Small tables with named rows and columns. After each table, cells are looked up by row and column.

boli
|  | kaso | rabutu |
|---|---|---|
| porop | 78 | 56 |
| rulumov | 55 | 69 |
| namarug | 55 | 69 |
| vubi | 46 | 59 |
| rog | 25 | 0 |
| ketiz | 77 | 58 |
| roselaz | 52 | 65 |
| pavu | 28 | 47 |
| veki | 60 | 79 |
| zak | 58 | 80 |

veki, kaso: 60
roselaz, rabutu: 65
zak, kaso: 58
ketiz, rabutu: 58
ketiz, kaso: 77
pavu, rabutu: 47
pavu, kaso: 28
rulumov, rabutu: 69

Table tad
,nofo,ris,fupuz,roguko,nadun,sikola
netidis,182,189,192,174,98,103
kidotu,73,78,71,88,201,209
bamu,171,166,164,149,117,128
reb,165,169,168,148,113,123
gokemef,147,152,148,137,132,143
davulo,208,220,225,239,67,52
pif,75,68,59,78,208,217
lela,167,159,165,143,121,131
tuga,79,84,86,85,205,192
mul,182,195,190,169,92,102

davulo, nadun -> 67
mul, fupuz -> 190
gokemef, sikola -> 143
mul, nadun -> 92
tuga, ris -> 84
pif, sikola -> 217
gokemef, roguko -> 137
lela, nofo -> 167
davulo, sikola -> 52
reb, ris -> 169

binoge
          rimiz     sog  tusolo     gak     kab     zor
zapus      9855    5095    6853   -4503   -8643    7456
rom       -3005    9871  -22991   72581   49746  -20286
leg       80177   33238   -9012   35762  -74621   -1063
numonem   17835    8751   14229  -11836  -17165   14852
per      -56915  -22173   16447  -34154   56317    9707
lat       27783   11292   22982  -28414  -36191   23793
lisusur   26446   10935   22587  -27385  -33996   23282

numonem, sog => 8751
lat, rimiz => 27783
zapus, tusolo => 6853
per, kab => 56317
lat, kab => -36191
lisusur, gak => -27385
numonem, tusolo => 14229
rom, tusolo => -22991
lisusur, kab => -33996
per, tusolo => 16447
rom, zor => -20286
leg, sog => 33238
lat, tusolo => 22982
rom, rimiz => -3005
rom, gak => 72581
numonem, rimiz => 17835
leg, rimiz => 80177
zapus, gak => -4503
zapus, kab => -8643
leg, kab => -74621

zil =
columns: tuk, dis, rav
nilu: [129, 114, 103]
getob: [171, 25, 152]
figab: [171, 162, 110]
gani: [109, 153, 159]
kefemu: [149, 142, 164]
burez: [154, 154, 151]
bak: [129, 130, 99]
samaso: [102, 144, 74]
mabapad: [154, 128, 122]
ratema: [121, 14, 242]
deno: [133, 151, 109]
nitiluf: [123, 103, 142]

nilu, tuk => 129
bak, dis => 130
burez, dis => 154
nitiluf, dis => 103
kefemu, tuk => 149
kefemu, dis => 142
kefemu, rav => 164
deno, rav => 109
deno, dis => 151
nitiluf, rav => 142
getob, tuk => 171
bak, tuk => 129
figab, dis => 162
samaso, dis => 144
getob, rav => 152
nilu, dis => 114

tububi:
columns: geg, zor, dom, koge, lafo, rek, muk
gib: [168, 54, 205, 72, 214, 177, 70]
vekas: [180, 32, 108, 39, 169, 104, 202]
dif: [76, 58, 181, 88, 87, 205, 61]
kig: [133, 135, 184, 148, 84, 105, 129]
putir: [45, 193, 62, 101, 33, 53, 203]
dapu: [168, 79, 147, 188, 179, 63, 121]
vugigu: [164, 170, 82, 128, 53, 108, 62]
suvora: [191, 129, 30, 109, 73, 158, 106]
tibo: [112, 97, 213, 193, 184, 191, 82]

lafo of dapu is 179
zor of vekas is 32
zor of putir is 193
dom of vugigu is 82
geg of tibo is 112
rek of suvora is 158
lafo of vekas is 169
koge of gib is 72
lafo of suvora is 73
rek of dif is 205
geg of dapu is 168
geg of gib is 168
rek of gib is 177
koge of dif is 88
rek of putir is 53
dom of kig is 184
koge of tibo is 193
muk of putir is 203
muk of vekas is 202
dom of dif is 181

gogu:
        busif  fuzokin  tano    nev  botaga
vepud    -297     1229  -318    350    3230
mes      1591     9266  4010  -5764   -5476
dalivo    560     4454   626  -1784    2423

dalivo, nev -> -1784
mes, busif -> 1591
dalivo, tano -> 626
vepud, tano -> -318
vepud, busif -> -297
mes, fuzokin -> 9266
vepud, nev -> 350
mes, tano -> 4010
vepud, botaga -> 3230
dalivo, botaga -> 2423

Table gedebe
|  | risu | doma | dasuf | paz | mereg | viv | zuk | minadi | nikanob |
|---|---|---|---|---|---|---|---|---|---|
| nofopur | 38.0 | 8.6 | 26.1 | 27.6 | 0.4 | -6.4 | -15.6 | -10.9 | -24.8 |
| bedufu | 20.0 | 17.4 | -27.8 | -63.3 | -55.2 | -4.0 | 11.2 | 62.1 | -3.5 |
| fesobal | -53.3 | 0.1 | -13.8 | 21.9 | 3.7 | -31.8 | -24.2 | -25.1 | -22.4 |
| gutuni | -0.6 | -2.8 | 6.6 | 2.0 | -3.9 | 16.8 | 9.1 | 15.2 | 3.0 |
| gonaf | -18.9 | -10.6 | 10.4 | 40.3 | 29.2 | -19.7 | -24.2 | -54.0 | -14.2 |
| kebi | 21.4 | -2.0 | 37.0 | 59.1 | 29.1 | -6.6 | -24.1 | -47.3 | -24.3 |
| tun | -13.6 | -11.4 | -10.0 | 16.7 | 24.5 | -46.7 | -35.2 | -71.1 | -14.7 |
| botir | -17.3 | 14.8 | -16.8 | -8.6 | -32.4 | -28.4 | -14.1 | 25.2 | -25.9 |
| zilofe | -3.0 | 13.9 | -11.7 | -13.7 | -30.9 | -17.1 | -7.4 | 26.9 | -20.0 |
| zogoz | 8.6 | 10.9 | 8.5 | -10.5 | -28.8 | 31.6 | 21.0 | 58.3 | -1.7 |
| vit | -7.5 | 9.1 | -21.7 | -25.4 | -27.8 | -20.8 | -7.3 | 18.1 | -12.7 |
| riv | -45.8 | -6.7 | -7.0 | 20.9 | 13.3 | -13.9 | -14.0 | -28.4 | -9.5 |

nikanob of botir is -25.9
doma of zogoz is 10.9
dasuf of riv is -7.0
zuk of zogoz is 21.0
nikanob of zogoz is -1.7
viv of fesobal is -31.8
doma of vit is 9.1
mereg of riv is 13.3
zuk of fesobal is -24.2
risu of zogoz is 8.6
risu of kebi is 21.4
Row with the largest viv: zogoz

